Below is a small trained network, with its code and all its weights. Each question gives an input and a class and asks what happens when units are switched off, that is, made to give their printed mean instead of their output.

import numpy as np


def w(rows, s, z=0):
    codes = np.array(rows[::2]) - 128.0
    scale = np.full(codes.shape[1], s)
    scale[-1] = z or s
    return codes * scale


def norm(h):
    return h / np.sqrt((h * h).mean(-1, keepdims=True) + 1e-5)


def f(y):
    return np.maximum(y, 0)


def log_softmax(a):
    a = a - a.max(-1, keepdims=True)
    return a - np.log(np.exp(a).sum(-1, keepdims=True))


def net(x, mask):
    res = np.array(x, float).reshape(1, 6) / 4 @ E
    u = 0
    for l in range(2):
        y = f(norm(res) @ A[l][:, :-1].T + A[l][:, -1])
        res = res + np.where(mask[u : u + 4], y, B[l][:, -1]) @ B[l][:, :-1]
        u += 4
    return log_softmax(norm(res)[-1] @ U[:, :-1].T + U[:, -1])


A, B = {}, {}
E = w([
[65,82,153,161,120,217],'x0',
[111,127,99,128,135,126],'x1',
[139,134,157,132,112,129],'x2',
[168,52,107,209,112,128],'x3',
[18,199,105,254,59,45],'x4',
[130,46,217,164,194,66],'x5',
],0.0054)
A[0] = w([
[137,45,162,137,136,99,92],'0.n0',
[185,69,133,56,155,156,181],'0.n1',
[179,188,97,108,48,180,3],'0.n2',
[93,2,196,155,249,66,84],'0.n3',
],0.0065,0.0039)
B[0] = w([
[177,183,50,20,145,100,178],'0.n0',
[77,187,131,247,120,78,253],'0.n1',
[73,136,26,2,138,211,168],'0.n2',
[111,119,112,76,18,161,250],'0.n3',
],0.0061,0.005)
A[1] = w([
[200,93,150,56,245,202,5],'1.n0',
[94,33,197,98,165,53,130],'1.n1',
[9,76,133,138,128,195,7],'1.n2',
[51,254,176,63,156,136,17],'1.n3',
],0.0081,0.0019)
B[1] = w([
[59,57,107,228,195,52,180],'1.n0',
[78,254,94,63,103,177,190],'1.n1',
[208,187,174,164,221,169,228],'1.n2',
[153,77,210,162,56,65,254],'1.n3',
],0.0091,0.0051)
U = w([
[68,72,119,188,165,64,216],'0',
[179,170,135,108,155,117,251],'1',
[69,195,90,3,87,204,98],'2',
[189,39,139,167,53,116,100],'3',
[176,125,140,127,107,122,117],'4',
[165,152,126,129,127,112,50],'5',
],0.0078,0.0033)

Each question gives the input, the list of numbers given to net, and the class t.
The units are the neurons (one row each of A and B). Each row of codes is followed by its name. A weight is (code - 128) times the scale printed after its matrix; where a second scale follows, it is the last column's (A, B and U).
mask holds one flag per neuron, layer by layer. A switched-off neuron (its flag False) gives its mean, the last column of its row in B, instead of its output. The means were averaged over made-up inputs and are rounded, as every weight is.
A unit's drop is (log p(t) with every unit on - log p(t) with that unit switched off) / (log p(t) with every unit on - log p(t) with every unit switched off).
The circuit of an input: a set's keep is (log p(t) with only the set's units on - log p(t) with every unit switched off) / (log p(t) with every unit on - log p(t) with every unit switched off). Starting from all 8 units, units are removed one at a time, each time the one whose removal leaves the highest keep (on an exact tie, the one counted first), for as long as the keep stays at least 0.8.
circuit, biggest first: the units of the circuit, biggest drop first
top k neurons: the k neurons with the biggest drops, biggest first
k most important neurons of layer l: the k neurons of layer l with the biggest drops, biggest first
drop of u: that unit's drop, to one decimal
input [6,5,5,-2,7,8], class 2: circuit, biggest first : (1.n1, 0.n1, 1.n3)
input [-6,4,-5,-7,6,-6], class 3: circuit, biggest first : (1.n3, 1.n1)
input [-4,1,-7,-6,5,7], class 2: top 2 neurons : (1.n1, 0.n1)
input [5,-7,-4,7,0,7], class 2: top 3 neurons : (1.n1, 1.n3, 0.n0)
input [2,-1,0,2,-8,-6], class 0: circuit, biggest first : (1.n0)
input [7,3,-2,6,1,3], class 1: circuit, biggest first : (1.n2, 1.n3)
input [8,7,5,2,-5,5], class 1: 2 most important neurons of layer 0 : (0.n1, 0.n3)
input [-4,-1,-6,-2,-7,7], class 0: top 3 neurons : (1.n0, 0.n0, 1.n2)
input [4,3,0,-7,-5,-6], class 3: circuit, biggest first : (1.n3, 1.n1, 1.n0)
input [2,-1,-3,-5,-6,-5], class 0: circuit, biggest first : (1.n0, 0.n3)
input [-3,-3,-1,-8,4,5], class 3: top 2 neurons : (1.n3, 1.n2)
input [1,-7,3,-8,-7,-2], class 3: circuit, biggest first : (1.n3, 0.n1)
input [6,-2,5,-1,3,3], class 1: top 2 neurons : (1.n2, 0.n1)
input [3,2,0,4,-8,-8], class 0: top 3 neurons : (1.n0, 0.n3, 1.n1)
input [6,-1,-4,-1,-2,2], class 1: circuit, biggest first : (1.n2)
input [5,-1,3,-6,-4,-2], class 3: top 2 neurons : (1.n3, 0.n1)
input [5,2,-5,-8,-2,-4], class 3: top 3 neurons : (1.n3, 1.n1, 0.n3)
input [8,5,-8,-1,-1,-1], class 1: drop of 1.n0 : 0.0
input [-6,-5,4,-8,5,-7], class 3: drop of 1.n2 : 0.1
input [-4,-3,-7,-3,-8,-8], class 0: drop of 1.n0 : 0.9
